Below are the code and all the weights of a small trained network. Each question names an input and a class and asks about switching units off, where a switched-off unit gives its printed mean instead of its output.

import numpy as np


def w(rows, s, z=0):
    codes = np.array(rows[::2]) - 128.0
    scale = np.full(codes.shape[1], s)
    scale[-1] = z or s
    return codes * scale


def f(y):
    return y / 2 * (1 + np.tanh(0.7978845608 * (y + 0.044715 * y**3)))


def log_softmax(a):
    a = a - a.max(-1, keepdims=True)
    return a - np.log(np.exp(a).sum(-1, keepdims=True))


def net(x, mask):
    res = np.array(x, float).reshape(1, 7) / 4 @ E
    y = f(res @ A[0][:, :-1].T + A[0][:, -1])
    res = res + np.where(mask, y, B[0][:, -1]) @ B[0][:, :-1]
    return log_softmax(res[-1] @ U[:, :-1].T + U[:, -1])


A, B = {}, {}
E = w([
[42,172,100,91,148,78,161],'x0',
[144,242,122,122,181,88,119],'x1',
[149,187,126,173,150,167,73],'x2',
[144,87,153,127,182,70,78],'x3',
[197,166,27,102,57,179,162],'x4',
[100,129,74,170,199,185,110],'x5',
[122,141,187,206,131,183,254],'x6',
],0.013)
A[0] = w([
[140,125,111,110,108,137,50,172],'n1',
[77,87,177,9,137,73,169,176],'n2',
[143,96,175,170,178,112,162,160],'n3',
[95,168,132,151,166,113,102,149],'n4',
[139,208,213,88,141,118,109,163],'n5',
[147,144,129,123,161,192,238,144],'n6',
[129,196,191,120,154,128,101,148],'n7',
[165,86,62,153,78,117,80,170],'n8',
[112,54,174,152,106,143,146,253],'n9',
[183,217,117,195,108,161,138,198],'n10',
],0.012,0.0034)
B[0] = w([
[109,124,71,53,97,180,84,197],'n1',
[40,34,150,82,53,2,170,233],'n2',
[163,108,231,144,206,110,113,189],'n3',
[110,165,106,159,195,130,75,186],'n4',
[120,122,192,228,7,86,14,191],'n5',
[125,184,164,200,104,145,203,235],'n6',
[127,217,79,198,136,45,27,189],'n7',
[168,59,63,22,115,217,139,202],'n8',
[182,130,198,81,196,162,202,201],'n9',
[142,196,106,98,137,164,160,250],'n10',
],0.0082,0.016)
U = w([
[215,41,253,163,183,124,173,39],'0',
[83,201,151,160,143,63,9,15],'1',
[29,136,66,100,254,175,59,222],'2',
[17,49,183,39,71,3,202,2],'3',
[130,181,101,149,61,223,218,76],'4',
[177,14,83,44,94,199,71,164],'5',
],0.0094,0.0036)

Each question gives the input, the list of numbers given to net, and the class t.
The units are the neurons (one row each of A and B). Each row of codes is followed by its name. A weight is (code - 128) times the scale printed after its matrix; where a second scale follows, it is the last column's (A, B and U).
mask holds one flag per neuron, in row order. A switched-off neuron (its flag False) gives its mean, the last column of its row in B, instead of its output. The means were averaged over made-up inputs and are rounded, as every weight is.
A unit's drop is (log p(t) with every unit on - log p(t) with that unit switched off) / (log p(t) with every unit on - log p(t) with every unit switched off).
The circuit of an input: a set's keep is (log p(t) with only the set's units on - log p(t) with every unit switched off) / (log p(t) with every unit on - log p(t) with every unit switched off). Starting from all 10 units, units are removed one at a time, each time the one whose removal leaves the highest keep (on an exact tie, the one counted first), for as long as the keep stays at least 0.8.
circuit, biggest first: the units of the circuit, biggest drop first
most important unit: the unit with the biggest drop
top k neurons: the k neurons with the biggest drops, biggest first
drop when u is switched off: that unit's drop, to one decimal
input [-4,-4,-1,-7,-4,1,8], class 0: most important unit -> n3
input [7,8,1,1,-7,-8,4], class 1: top 2 neurons -> n7, n5
input [-5,5,4,-6,4,6,-5], class 5: top 2 neurons -> n8, n6
input [-6,1,-8,-6,-8,-2,3], class 0: top 2 neurons -> n9, n3
input [0,-7,6,-3,-2,5,2], class 0: circuit, biggest first -> n9, n1
input [-2,-8,4,0,-6,-6,-7], class 5: top 3 neurons -> n8, n1, n6
input [-3,-8,-7,6,8,4,5], class 0: top 3 neurons -> n9, n10, n1
input [-5,2,5,0,7,4,-2], class 5: top 3 neurons -> n8, n6, n1
input [3,-3,3,8,-1,-2,-7], class 5: top 2 neurons -> n1, n8
input [0,4,5,0,-3,7,-3], class 1: top 3 neurons -> n7, n8, n5
input [-4,3,4,8,-8,7,6], class 1: top 2 neurons -> n7, n4
input [-2,-2,-1,-4,-3,7,7], class 0: top 2 neurons -> n3, n9
input [-8,3,6,8,5,6,0], class 5: drop when n6 is switched off -> 0.1
input [2,8,-1,-6,-2,-8,-2], class 1: circuit, biggest first -> n7
input [-1,-7,5,-7,-2,-8,1], class 0: drop when n2 is switched off -> 0.2
input [8,3,-5,-7,-5,7,-4], class 3: drop when n2 is switched off -> 3.1
